Here is a tiny trained network, its code and every weight. The questions are about switching its units off for an input and a class, where a switched-off unit gives its printed mean instead of its output.

import numpy as np


def w(rows, s, z=0):
    codes = np.array(rows[::2]) - 128.0
    scale = np.full(codes.shape[1], s)
    scale[-1] = z or s
    return codes * scale


def norm(h):
    return h / np.sqrt((h * h).mean(-1, keepdims=True) + 1e-5)


def f(y):
    return y / 2 * (1 + np.tanh(0.7978845608 * (y + 0.044715 * y**3)))


def log_softmax(a):
    a = a - a.max(-1, keepdims=True)
    return a - np.log(np.exp(a).sum(-1, keepdims=True))


def net(x, mask):
    res = np.array(x, float).reshape(1, 3) / 4 @ E
    u = 0
    for l in range(3):
        y = f(norm(res) @ A[l][:, :-1].T + A[l][:, -1])
        res = res + np.where(mask[u : u + 9], y, B[l][:, -1]) @ B[l][:, :-1]
        u += 9
    return log_softmax(norm(res)[-1] @ U[:, :-1].T + U[:, -1])


A, B = {}, {}
E = w([
[168,161,17,102,41,25,174],'x0',
[45,134,68,29,71,253,132],'x1',
[43,137,231,145,24,72,79],'x2',
],0.0061)
A[0] = w([
[163,109,84,176,111,165,107,104],'L0N0',
[124,208,81,106,123,84,149,157],'L0N1',
[95,145,173,142,70,120,105,169],'L0N2',
[95,93,117,158,123,184,120,151],'L0N3',
[91,153,168,2,114,119,108,68],'L0N4',
[203,99,151,172,77,106,37,121],'L0N5',
[114,117,118,160,166,132,80,118],'L0N6',
[117,138,136,127,144,136,160,2],'L0N7',
[154,104,110,101,146,179,178,88],'L0N8',
],0.0098,0.0048)
B[0] = w([
[117,80,130,143,93,99,79,136],'L0N0',
[82,122,106,130,187,98,133,239],'L0N1',
[112,35,135,144,114,111,196,254],'L0N2',
[127,185,87,133,151,64,129,194],'L0N3',
[189,137,137,99,157,121,130,200],'L0N4',
[195,189,141,75,144,207,150,195],'L0N5',
[111,165,88,114,118,98,209,144],'L0N6',
[83,107,82,162,90,254,108,94],'L0N7',
[129,75,189,120,115,93,145,186],'L0N8',
],0.0078,0.0045)
A[1] = w([
[68,120,207,160,2,126,56,16],'L1N0',
[68,140,106,88,74,196,103,114],'L1N1',
[120,53,114,129,192,109,126,56],'L1N2',
[168,108,74,79,214,178,187,15],'L1N3',
[31,160,153,132,155,233,125,4],'L1N4',
[183,75,107,117,146,228,104,110],'L1N5',
[96,94,216,204,200,174,49,118],'L1N6',
[150,69,102,162,159,192,181,2],'L1N7',
[99,117,78,50,73,179,133,84],'L1N8',
],0.0079,0.002)
B[1] = w([
[193,38,120,69,149,109,120,186],'L1N0',
[191,159,151,172,103,144,164,178],'L1N1',
[184,132,131,137,203,144,164,182],'L1N2',
[127,55,106,171,153,135,167,255],'L1N3',
[136,152,92,160,87,118,99,184],'L1N4',
[170,122,143,91,128,1,150,155],'L1N5',
[93,163,47,120,88,129,96,215],'L1N6',
[123,95,78,146,198,81,128,148],'L1N7',
[192,196,169,198,151,156,99,216],'L1N8',
],0.0096,0.0043)
A[2] = w([
[119,124,176,174,166,74,110,114],'L2N0',
[203,204,172,225,153,91,61,107],'L2N1',
[60,161,15,145,97,76,86,131],'L2N2',
[101,96,119,207,179,185,1,136],'L2N3',
[125,168,85,121,106,35,63,125],'L2N4',
[122,111,162,126,120,149,89,144],'L2N5',
[114,119,208,100,92,118,125,52],'L2N6',
[124,106,123,163,200,107,182,252],'L2N7',
[117,80,125,91,50,54,102,165],'L2N8',
],0.0094,0.0025)
B[2] = w([
[132,85,130,90,34,169,118,152],'L2N0',
[144,182,66,150,94,235,174,194],'L2N1',
[72,203,225,155,254,82,91,179],'L2N2',
[102,177,130,48,168,26,165,142],'L2N3',
[106,193,143,87,183,175,74,157],'L2N4',
[153,169,128,206,190,93,175,127],'L2N5',
[158,118,51,125,177,135,118,153],'L2N6',
[81,158,175,115,62,132,77,254],'L2N7',
[120,91,90,172,192,129,136,186],'L2N8',
],0.0085,0.0083)
U = w([
[175,5,79,159,168,69,158,171],'0',
[202,208,95,162,73,199,152,144],'1',
[61,212,125,135,212,60,101,166],'2',
[72,95,225,98,78,114,95,140],'3',
[114,111,137,79,144,169,103,3],'4',
],0.017,0.0068)

Each question gives the input, the list of numbers given to net, and the class t.
The units are the neurons (one row each of A and B). Each row of codes is followed by its name. A weight is (code - 128) times the scale printed after its matrix; where a second scale follows, it is the last column's (A, B and U).
mask holds one flag per neuron, layer by layer. A switched-off neuron (its flag False) gives its mean, the last column of its row in B, instead of its output. The means were averaged over made-up inputs and are rounded, as every weight is.
A unit's drop is (log p(t) with every unit on - log p(t) with that unit switched off) / (log p(t) with every unit on - log p(t) with every unit switched off).
The circuit of an input: a set's keep is (log p(t) with only the set's units on - log p(t) with every unit switched off) / (log p(t) with every unit on - log p(t) with every unit switched off). Starting from the 12 units with the biggest drops (on a tie, the unit counted first), units are removed one at a time, each time the one whose removal leaves the highest keep (on an exact tie, the one counted first), for as long as the keep stays at least 0.8.
units of the circuit, in order: the units of the circuit, biggest drop first
unit that matters most: the unit with the biggest drop
top k neurons: the k neurons with the biggest drops, biggest first
k most important neurons of layer l: the k neurons of layer l with the biggest drops, biggest first
drop when u is switched off: that unit's drop, to one decimal
input [6,-6,7], class 0: units of the circuit, in order -> [L2N8; L0N2]
input [1,3,0], class 3: unit that matters most -> L0N4
input [-7,5,6], class 2: top 2 neurons -> [L1N4; L1N6]
input [-1,-2,-3], class 3: 2 most important neurons of layer 1 -> [L1N8; L1N0]
input [8,-8,2], class 1: 2 most important neurons of layer 0 -> [L0N5; L0N3]
input [-5,-5,-4], class 1: 3 most important neurons of layer 0 -> [L0N2; L0N1; L0N6]
input [8,-7,8], class 0: top 3 neurons -> [L1N8; L1N6; L0N3]
input [-6,7,6], class 1: 3 most important neurons of layer 1 -> [L1N1; L1N8; L1N3]
input [-5,5,2], class 1: top 3 neurons -> [L0N1; L1N1; L2N1]
input [-7,1,7], class 0: top 2 neurons -> [L1N0; L0N2]
input [4,-4,-1], class 1: top 4 neurons -> [L1N6; L0N2; L0N3; L0N6]
input [-8,5,7], class 2: 3 most important neurons of layer 1 -> [L1N6; L1N4; L1N3]
input [1,-3,-2], class 3: 2 most important neurons of layer 1 -> [L1N8; L1N3]
input [-1,7,6], class 1: units of the circuit, in order -> [L1N1]
input [3,8,8], class 0: top 2 neurons -> [L1N0; L0N2]
input [-1,-4,0], class 1: top 2 neurons -> [L0N2; L0N1]
input [-3,-2,-2], class 3: top 3 neurons -> [L0N6; L2N7; L1N8]
input [-5,2,5], class 0: 2 most important neurons of layer 0 -> [L0N2; L0N1]
input [0,0,2], class 3: top 3 neurons -> [L0N2; L2N7; L1N0]
input [7,4,-4], class 2: unit that matters most -> L0N1
input [1,-3,-3], class 3: top 4 neurons -> [L2N7; L1N8; L0N2; L2N8]
input [8,6,-2], class 2: 2 most important neurons of layer 0 -> [L0N1; L0N5]
input [6,-2,-5], class 2: 3 most important neurons of layer 0 -> [L0N2; L0N5; L0N4]
input [8,6,-4], class 2: 2 most important neurons of layer 2 -> [L2N2; L2N1]
input [0,6,-8], class 0: drop when L1N3 is switched off -> 0.3
input [-7,-1,5], class 2: drop when L1N6 is switched off -> 4.2
input [-7,-7,-2], class 1: units of the circuit, in order -> [L2N1]
input [-4,-6,7], class 0: drop when L1N8 is switched off -> 0.2
input [8,4,1], class 2: drop when L0N1 is switched off -> 0.2
